Below is a small trained network, with its code and all its weights. Each question gives an input and a class and asks what happens when units are switched off, that is, made to give their printed mean instead of their output.

import numpy as np


def w(rows, s, z=0):
    codes = np.array(rows[::2]) - 128.0
    scale = np.full(codes.shape[1], s)
    scale[-1] = z or s
    return codes * scale


def norm(h):
    return h / np.sqrt((h * h).mean(-1, keepdims=True) + 1e-5)


def f(y):
    return y / 2 * (1 + np.tanh(0.7978845608 * (y + 0.044715 * y**3)))


def log_softmax(a):
    a = a - a.max(-1, keepdims=True)
    return a - np.log(np.exp(a).sum(-1, keepdims=True))


def net(x, mask):
    res = np.array(x, float).reshape(1, 7) / 4 @ E
    u = 0
    for l in range(2):
        y = f(norm(res) @ A[l][:, :-1].T + A[l][:, -1])
        res = res + np.where(mask[u : u + 4], y, B[l][:, -1]) @ B[l][:, :-1]
        u += 4
    return log_softmax(norm(res)[-1] @ U[:, :-1].T + U[:, -1])


A, B = {}, {}
E = w([
[116,77,213,94,79,152,130,56,153,169],'x0',
[153,155,97,92,144,61,254,119,107,9],'x1',
[165,49,141,113,145,132,136,131,138,98],'x2',
[104,79,93,59,105,75,205,66,103,126],'x3',
[85,178,125,140,77,83,145,123,159,83],'x4',
[119,100,70,172,105,184,102,131,135,77],'x5',
[98,61,54,142,216,138,89,78,144,188],'x6',
],0.005)
A[0] = w([
[104,182,97,233,63,155,129,117,173,56,12],'0.n1',
[178,125,64,63,90,25,255,92,147,85,71],'0.n2',
[83,40,79,101,138,93,55,119,196,139,253],'0.n3',
[213,121,194,135,87,171,171,158,109,116,94],'0.n4',
],0.0058,0.00063)
B[0] = w([
[157,104,149,108,113,191,44,75,134,51,184],'0.n1',
[51,175,2,119,214,88,157,172,146,107,254],'0.n2',
[143,150,187,187,115,182,72,69,165,107,199],'0.n3',
[64,39,97,119,117,81,151,209,71,159,171],'0.n4',
],0.0075,0.0053)
A[1] = w([
[155,24,137,155,187,191,109,2,135,192,184],'1.n1',
[133,146,59,169,91,180,86,107,96,159,136],'1.n2',
[87,231,190,175,130,148,74,163,127,157,201],'1.n3',
[157,236,128,149,184,131,31,73,92,173,5],'1.n4',
],0.0048,0.0024)
B[1] = w([
[193,150,172,133,97,141,71,99,130,2,253],'1.n1',
[153,135,180,153,110,68,77,92,141,133,176],'1.n2',
[186,99,145,118,110,140,205,104,127,149,215],'1.n3',
[90,99,158,161,88,78,180,132,120,143,174],'1.n4',
],0.0091,0.0047)
U = w([
[19,168,22,60,223,113,176,133,163,72,189],'0',
[196,140,175,158,127,221,19,56,186,32,200],'1',
[149,90,177,122,89,132,192,182,126,255,10],'2',
],0.007,0.0014)

Each question gives the input, the list of numbers given to net, and the class t.
The units are the neurons (one row each of A and B). Each row of codes is followed by its name. A weight is (code - 128) times the scale printed after its matrix; where a second scale follows, it is the last column's (A, B and U).
mask holds one flag per neuron, layer by layer. A switched-off neuron (its flag False) gives its mean, the last column of its row in B, instead of its output. The means were averaged over made-up inputs and are rounded, as every weight is.
A unit's drop is (log p(t) with every unit on - log p(t) with that unit switched off) / (log p(t) with every unit on - log p(t) with every unit switched off).
The circuit of an input: a set's keep is (log p(t) with only the set's units on - log p(t) with every unit switched off) / (log p(t) with every unit on - log p(t) with every unit switched off). Starting from all 8 units, units are removed one at a time, each time the one whose removal leaves the highest keep (on an exact tie, the one counted first), for as long as the keep stays at least 0.8.
units of the circuit, in order: the units of the circuit, biggest drop first
unit that matters most: the unit with the biggest drop
k most important neurons: the k neurons with the biggest drops, biggest first
k most important neurons of layer l: the k neurons of layer l with the biggest drops, biggest first
drop of u: that unit's drop, to one decimal
input [1,-8,-5,-5,1,-2,-8], class 2: most important neuron of layer 1 -> (1.n1)
input [-3,-5,-2,-8,-4,-6,4], class 2: units of the circuit, in order -> (1.n4; 1.n3)
input [7,-5,1,-4,4,-3,-6], class 2: units of the circuit, in order -> (1.n1; 0.n4)
input [-4,-2,1,-8,-3,-3,-8], class 2: units of the circuit, in order -> (1.n1; 0.n4)
input [-7,3,8,-8,3,-8,-6], class 0: 2 most important neurons of layer 0 -> (0.n3; 0.n4)
input [0,0,0,-8,4,-6,-6], class 2: units of the circuit, in order -> (1.n1; 1.n3)
input [3,7,3,-6,-6,0,3], class 0: 2 most important neurons -> (0.n3; 0.n1)
input [4,-3,3,5,8,-3,1], class 0: 2 most important neurons of layer 0 -> (0.n2; 0.n1)
input [-5,-2,-4,0,-8,0,-4], class 2: 2 most important neurons -> (0.n2; 1.n1)
input [-3,-2,4,7,2,3,4], class 1: 2 most important neurons of layer 0 -> (0.n3; 0.n4)
input [4,3,-8,-6,-8,2,1], class 2: drop of 1.n3 -> 0.3
input [5,5,3,1,0,-5,-4], class 0: drop of 0.n2 -> 0.2
input [-7,-4,2,5,-7,2,6], class 1: drop of 0.n2 -> 0.0
input [3,-3,-4,-3,0,0,-2], class 2: drop of 1.n3 -> 0.2
input [1,2,-3,-1,-7,1,-4], class 2: unit that matters most -> 0.n2
